Below are the code and all the weights of a small trained network. Each question names an input and a class and asks about switching units off, where a switched-off unit gives its printed mean instead of its output.

import numpy as np


def w(rows, s, z=0):
    codes = np.array(rows[::2]) - 128.0
    scale = np.full(codes.shape[1], s)
    scale[-1] = z or s
    return codes * scale


def norm(h):
    return h / np.sqrt((h * h).mean(-1, keepdims=True) + 1e-5)


def f(y):
    return y / 2 * (1 + np.tanh(0.7978845608 * (y + 0.044715 * y**3)))


def log_softmax(a):
    a = a - a.max(-1, keepdims=True)
    return a - np.log(np.exp(a).sum(-1, keepdims=True))


def net(x, mask):
    res = np.array(x, float).reshape(1, 5) / 4 @ E
    u = 0
    for l in range(3):
        y = f(norm(res) @ A[l][:, :-1].T + A[l][:, -1])
        res = res + np.where(mask[u : u + 7], y, B[l][:, -1]) @ B[l][:, :-1]
        u += 7
    return log_softmax(norm(res)[-1] @ U[:, :-1].T + U[:, -1])


A, B = {}, {}
E = w([
[146,131,201,145,147,142,67],'x0',
[110,107,170,52,154,109,91],'x1',
[95,134,193,122,38,229,99],'x2',
[212,68,170,79,137,155,132],'x3',
[148,254,126,77,143,154,122],'x4',
],0.0056)
A[0] = w([
[3,194,161,129,156,108,128,101],'L0N1',
[141,40,78,166,182,113,105,4],'L0N2',
[77,45,115,94,53,161,21,80],'L0N3',
[136,33,167,169,136,100,122,30],'L0N4',
[114,109,146,219,133,85,44,82],'L0N5',
[159,69,212,212,130,98,132,50],'L0N6',
[171,45,151,56,99,214,108,2],'L0N7',
],0.0054,0.0016)
B[0] = w([
[145,186,177,160,177,2,91,219],'L0N1',
[147,41,165,141,104,247,185,178],'L0N2',
[134,83,191,77,54,158,128,249],'L0N3',
[60,28,58,31,237,105,211,196],'L0N4',
[173,137,107,97,116,69,34,198],'L0N5',
[109,183,88,182,158,189,161,201],'L0N6',
[75,163,207,114,202,13,86,235],'L0N7',
],0.0052,0.0021)
A[1] = w([
[50,107,110,97,77,235,151,123],'L1N1',
[152,150,103,2,163,152,105,62],'L1N2',
[151,51,208,116,99,141,106,96],'L1N3',
[50,182,171,142,91,168,171,115],'L1N4',
[109,75,122,104,40,89,141,86],'L1N5',
[114,133,46,156,80,113,113,54],'L1N6',
[97,215,55,105,184,123,197,6],'L1N7',
],0.0077,0.0023)
B[1] = w([
[111,144,146,174,145,37,48,215],'L1N1',
[254,173,253,97,164,92,218,185],'L1N2',
[74,126,86,70,106,95,148,254],'L1N3',
[237,112,135,212,24,163,111,215],'L1N4',
[151,54,167,203,94,19,88,172],'L1N5',
[114,146,204,39,142,105,132,156],'L1N6',
[51,177,157,99,60,112,179,200],'L1N7',
],0.007,0.0034)
A[2] = w([
[130,105,108,104,190,60,140,133],'L2N1',
[40,201,49,97,77,135,201,4],'L2N2',
[153,5,40,106,169,174,143,169],'L2N3',
[179,207,145,58,52,132,31,149],'L2N4',
[168,128,191,2,124,153,148,125],'L2N5',
[231,222,109,94,171,217,205,93],'L2N6',
[142,9,150,101,165,99,197,87],'L2N7',
],0.0077,0.0034)
B[2] = w([
[112,223,123,151,166,211,109,194],'L2N1',
[96,133,162,69,2,90,200,161],'L2N2',
[32,129,49,156,143,177,208,208],'L2N3',
[114,128,81,112,167,177,154,255],'L2N4',
[80,36,232,103,151,146,130,218],'L2N5',
[216,92,62,141,151,31,118,200],'L2N6',
[124,145,120,198,96,211,160,227],'L2N7',
],0.0088,0.0052)
U = w([
[27,86,54,179,157,228,209,182],'0',
[70,31,242,35,127,201,86,90],'1',
[72,230,101,133,199,113,28,156],'2',
[86,42,129,180,47,45,34,193],'3',
[219,124,189,52,206,80,173,121],'4',
[105,219,118,78,19,50,208,126],'5',
[189,82,12,117,127,71,92,3],'6',
[176,188,105,166,43,253,47,149],'7',
],0.015,0.0028)

Each question gives the input, the list of numbers given to net, and the class t.
The units are the neurons (one row each of A and B). Each row of codes is followed by its name. A weight is (code - 128) times the scale printed after its matrix; where a second scale follows, it is the last column's (A, B and U).
mask holds one flag per neuron, layer by layer. A switched-off neuron (its flag False) gives its mean, the last column of its row in B, instead of its output. The means were averaged over made-up inputs and are rounded, as every weight is.
A unit's drop is (log p(t) with every unit on - log p(t) with that unit switched off) / (log p(t) with every unit on - log p(t) with every unit switched off).
The circuit of an input: a set's keep is (log p(t) with only the set's units on - log p(t) with every unit switched off) / (log p(t) with every unit on - log p(t) with every unit switched off). Starting from the 12 units with the biggest drops (on a tie, the unit counted first), units are removed one at a time, each time the one whose removal leaves the highest keep (on an exact tie, the one counted first), for as long as the keep stays at least 0.8.
units of the circuit, in order: the units of the circuit, biggest drop first
unit that matters most: the unit with the biggest drop
top k neurons: the k neurons with the biggest drops, biggest first
top k neurons in layer l: the k neurons of layer l with the biggest drops, biggest first
input [8,-7,-7,8,5], class 6: units of the circuit, in order : [L2N6, L0N7]
input [3,-2,2,1,-2], class 3: unit that matters most : L0N3
input [-4,-1,7,-5,0], class 7: top 2 neurons : [L1N4, L0N4]
input [0,1,3,0,1], class 1: top 3 neurons : [L0N7, L0N6, L0N3]
input [3,4,6,0,-8], class 3: top 4 neurons in layer 1 : [L1N5, L1N1, L1N2, L1N6]
input [-1,2,5,-5,7], class 7: top 3 neurons in layer 0 : [L0N4, L0N7, L0N6]
input [8,3,-5,-1,0], class 2: top 4 neurons : [L2N1, L0N3, L1N4, L1N6]
input [8,8,-7,-2,8], class 4: top 2 neurons in layer 1 : [L1N2, L1N1]
input [-7,2,6,0,4], class 7: top 2 neurons : [L1N4, L0N4]
input [0,7,3,-7,2], class 2: top 2 neurons in layer 2 : [L2N7, L2N3]
input [7,-5,2,-3,-5], class 3: top 3 neurons in layer 2 : [L2N4, L2N1, L2N7]
input [-1,-6,2,2,3], class 7: top 3 neurons in layer 0 : [L0N5, L0N1, L0N4]
input [7,5,0,-8,-6], class 2: top 2 neurons in layer 2 : [L2N5, L2N1]
input [-2,-6,-1,3,4], class 5: units of the circuit, in order : [L1N7]
input [1,-2,1,-6,6], class 5: top 2 neurons : [L2N2, L1N7]
input [1,-8,4,-8,0], class 7: top 2 neurons in layer 1 : [L1N4, L1N3]
input [-1,-8,2,-5,7], class 5: top 2 neurons : [L2N2, L1N7]
input [-1,6,6,-7,-1], class 3: top 2 neurons : [L0N3, L2N1]
input [2,1,6,2,-8], class 3: top 3 neurons : [L1N1, L0N3, L1N5]
input [1,0,-5,-5,1], class 5: units of the circuit, in order : [L1N7]
